Here is a tiny trained network, its code and every weight. The questions are about switching its units off for an input and a target symbol, where a switched-off unit gives its printed mean instead of its output.

import numpy as np


def w(rows, s, z=0):
    codes = np.array(rows[::2]) - 128.0
    scale = np.full(codes.shape[1], s)
    scale[-1] = z or s
    return codes * scale


def softmax(a):
    e = np.exp(a - a.max(-1, keepdims=True))
    return e / e.sum(-1, keepdims=True)


def log_softmax(a):
    a = a - a.max(-1, keepdims=True)
    return a - np.log(np.exp(a).sum(-1, keepdims=True))


def net(x, mask):
    ids = ['αεζηθμξστφψω'.index(c) for c in x.split()]
    T = len(ids)
    res = E[ids] + P[:T]
    u = 0
    for l in range(3):
        r = res
        for j in range(3):
            rows = slice(2 * j, 2 * j + 2)
            q, k, v = (r @ M[l][rows].T for M in (Q, K, V))
            z = softmax(np.where(np.tri(T) > 0, q @ k.T / 2**0.5, -1e9)) @ v
            o = O[l][rows]
            res = res + np.where(mask[u + j], z, o[:, -1]) @ o[:, :-1]
        u += 3
    return log_softmax(res[-1] @ U[:, :-1].T + U[:, -1])


Q, K, V, O = {}, {}, {}, {}
E = w([
[136,75,163,164,176,146],'α',
[16,174,152,126,160,100],'ε',
[125,82,149,157,170,138],'ζ',
[139,72,111,215,165,126],'η',
[129,78,181,170,190,194],'θ',
[45,170,137,106,142,105],'μ',
[53,184,109,109,112,103],'ξ',
[123,64,72,104,207,183],'σ',
[5,57,154,92,66,82],'τ',
[217,120,157,153,98,101],'φ',
[226,106,85,68,138,111],'ψ',
[215,150,134,73,146,176],'ω',
],0.015)
P = w([
[81,171,173,115,247,71],'0',
[96,139,152,130,216,86],'1',
[110,120,138,133,193,102],'2',
[129,97,124,127,172,114],'3',
[146,83,111,130,147,126],'4',
[164,66,100,126,131,139],'5',
[184,52,88,118,110,156],'6',
[198,42,72,129,87,163],'7',
[213,33,61,143,62,173],'8',
],0.012)
Q[0] = w([
[137,108,138,222,150,75],'0.h0',
[69,113,29,159,192,149],'0.h0',
[219,113,155,109,186,45],'0.h1',
[54,253,113,153,68,218],'0.h1',
[254,132,96,185,176,70],'0.h2',
[132,5,133,93,197,158],'0.h2',
],0.011)
K[0] = w([
[107,93,153,198,79,97],'0.h0',
[66,99,41,109,138,150],'0.h0',
[208,147,139,92,124,252],'0.h1',
[68,161,131,135,199,2],'0.h1',
[237,94,95,222,174,178],'0.h2',
[180,148,70,88,18,160],'0.h2',
],0.013)
V[0] = w([
[178,221,136,140,106,157],'0.h0',
[132,139,78,142,175,172],'0.h0',
[123,131,166,147,189,32],'0.h1',
[162,239,202,98,140,253],'0.h1',
[124,114,140,206,65,95],'0.h2',
[10,242,105,35,45,146],'0.h2',
],0.0069)
O[0] = w([
[122,150,56,194,81,58,2],'0.h0',
[127,90,194,142,132,105,132],'0.h0',
[99,128,147,153,161,18,191],'0.h1',
[57,198,154,111,108,255,50],'0.h1',
[57,157,157,105,110,123,89],'0.h2',
[95,141,36,178,95,17,18],'0.h2',
],0.0077,0.0052)
Q[1] = w([
[144,208,119,118,55,144],'1.h0',
[79,189,30,86,50,73],'1.h0',
[145,100,96,145,220,164],'1.h1',
[147,76,139,127,142,140],'1.h1',
[74,68,201,77,10,61],'1.h2',
[36,168,143,113,86,121],'1.h2',
],0.013)
K[1] = w([
[117,197,125,95,249,151],'1.h0',
[82,160,136,166,229,106],'1.h0',
[196,115,136,151,45,153],'1.h1',
[149,99,104,94,75,142],'1.h1',
[12,84,204,55,76,86],'1.h2',
[80,164,189,170,160,61],'1.h2',
],0.011)
V[1] = w([
[79,158,124,71,109,53],'1.h0',
[71,76,75,121,193,193],'1.h0',
[80,33,129,143,95,128],'1.h1',
[190,74,133,254,11,76],'1.h1',
[63,61,171,61,38,96],'1.h2',
[84,170,199,161,177,114],'1.h2',
],0.0076)
O[1] = w([
[196,139,182,153,188,131,136],'1.h0',
[55,84,4,150,179,151,166],'1.h0',
[201,80,151,226,75,223,141],'1.h1',
[144,1,232,167,70,55,2],'1.h1',
[111,253,91,169,104,60,162],'1.h2',
[187,94,130,211,7,156,161],'1.h2',
],0.007,0.0089)
Q[2] = w([
[110,255,39,72,101,79],'2.h0',
[130,103,221,145,177,193],'2.h0',
[190,15,75,123,122,168],'2.h1',
[42,122,200,41,144,114],'2.h1',
[10,168,212,158,45,82],'2.h2',
[100,246,162,164,122,167],'2.h2',
],0.0081)
K[2] = w([
[37,193,209,156,210,131],'2.h0',
[197,138,25,36,46,126],'2.h0',
[186,117,48,129,39,133],'2.h1',
[119,92,202,46,232,232],'2.h1',
[2,148,184,180,225,63],'2.h2',
[108,196,143,151,181,125],'2.h2',
],0.0083)
V[2] = w([
[110,150,98,82,93,137],'2.h0',
[76,214,254,149,107,178],'2.h0',
[143,78,189,168,175,208],'2.h1',
[129,83,165,146,130,150],'2.h1',
[199,45,172,111,176,177],'2.h2',
[97,80,123,206,116,151],'2.h2',
],0.0091)
O[2] = w([
[137,182,94,31,148,174,100],'2.h0',
[79,155,202,220,34,215,87],'2.h0',
[200,184,86,90,52,46,169],'2.h1',
[191,200,147,118,55,148,108],'2.h1',
[92,144,162,207,187,98,254],'2.h2',
[168,183,3,254,109,137,79],'2.h2',
],0.008,0.009)
U = w([
[212,60,193,131,49,147,226],'α',
[2,251,117,158,135,13,234],'ε',
[147,140,166,157,160,142,2],'ζ',
[146,136,168,90,145,51,6],'η',
[119,155,123,134,110,118,78],'θ',
[139,170,57,142,150,93,31],'μ',
[134,137,89,151,114,142,109],'ξ',
[173,191,68,164,102,180,136],'σ',
[202,120,99,163,108,110,88],'τ',
[94,140,147,73,80,177,206],'φ',
[133,188,132,139,121,115,89],'ψ',
[32,56,110,152,72,120,216],'ω',
],0.0071,0.0076)

Each question gives the input, a string of symbols that net reads in full, and the target symbol t.
The units are the heads (2 rows each of Q, K, V and O). Each row of codes is followed by its name. A weight is (code - 128) times the scale printed after its matrix; where a second scale follows, it is the last column's (O and U).
mask holds one flag per head, layer by layer. A switched-off head (its flag False) gives its mean, the last column of its rows in O, instead of its output. The means were averaged over made-up inputs and are rounded, as every weight is.
A unit's drop is (log p(t) with every unit on - log p(t) with that unit switched off) / (log p(t) with every unit on - log p(t) with every unit switched off).
The circuit of an input: a set's keep is (log p(t) with only the set's units on - log p(t) with every unit switched off) / (log p(t) with every unit on - log p(t) with every unit switched off). Starting from all 9 units, units are removed one at a time, each time the one whose removal leaves the highest keep (on an exact tie, the one counted first), for as long as the keep stays at least 0.8.
circuit, biggest first: the units of the circuit, biggest drop first
most important unit: the unit with the biggest drop
heads that matter: for each layer, one digit per head in row order, 1 if its drop is at least 0.15 and else 0, layers parted by /
input ζ τ θ ψ ε φ, target η: heads that matter : 001 / 001 / 101
input ε ε ζ ψ ζ τ, target ε: heads that matter : 001 / 101 / 000
input φ σ τ θ ξ τ η τ, target α: circuit, biggest first : (1.h1)
input φ ω τ θ ψ φ, target η: circuit, biggest first : (2.h0; 1.h2; 1.h1)
input τ ω η, target φ: circuit, biggest first : (0.h1; 1.h1; 2.h2)
input φ α τ τ ξ σ ε τ τ, target τ: circuit, biggest first : (1.h1; 0.h1; 2.h2)
input τ θ τ θ ξ μ η ξ η, target ω: circuit, biggest first : (1.h0; 1.h2; 2.h1)
input ζ α θ μ α τ σ ξ, target ε: heads that matter : 010 / 000 / 000
input ξ μ τ φ τ τ ψ α, target η: circuit, biggest first : (2.h0; 1.h2; 2.h2)
input τ ζ τ ζ τ, target α: circuit, biggest first : (1.h1; 0.h1)
input τ σ τ ψ θ ω φ ω ψ, target φ: heads that matter : 011 / 101 / 000
input φ θ σ, target α: circuit, biggest first : (0.h0; 1.h0; 1.h2)
input ζ ω η τ σ μ ζ τ α, target ζ: circuit, biggest first : (2.h2; 0.h2; 1.h2; 2.h1)
input θ μ η ε ξ ζ, target ω: most important unit : 2.h1
input ω ξ σ, target φ: circuit, biggest first : (1.h1; 2.h2)
input θ θ θ τ ξ η, target ζ: circuit, biggest first : (0.h2; 2.h2; 2.h1; 1.h0)
input φ η ε τ η ψ, target η: heads that matter : 000 / 001 / 101
input τ θ φ ξ θ, target α: circuit, biggest first : (1.h2; 1.h1)
input τ τ τ ε θ θ α, target σ: heads that matter : 011 / 100 / 011
input τ η ζ θ ζ, target σ: most important unit : 1.h0
input σ ψ ω θ, target φ: heads that matter : 010 / 110 / 001
input μ τ ζ θ ζ φ τ σ σ, target ζ: heads that matter : 011 / 011 / 001
input η ε ζ τ θ ξ θ, target ω: heads that matter : 011 / 101 / 010
input τ θ ξ η α φ θ, target α: heads that matter : 000 / 010 / 010
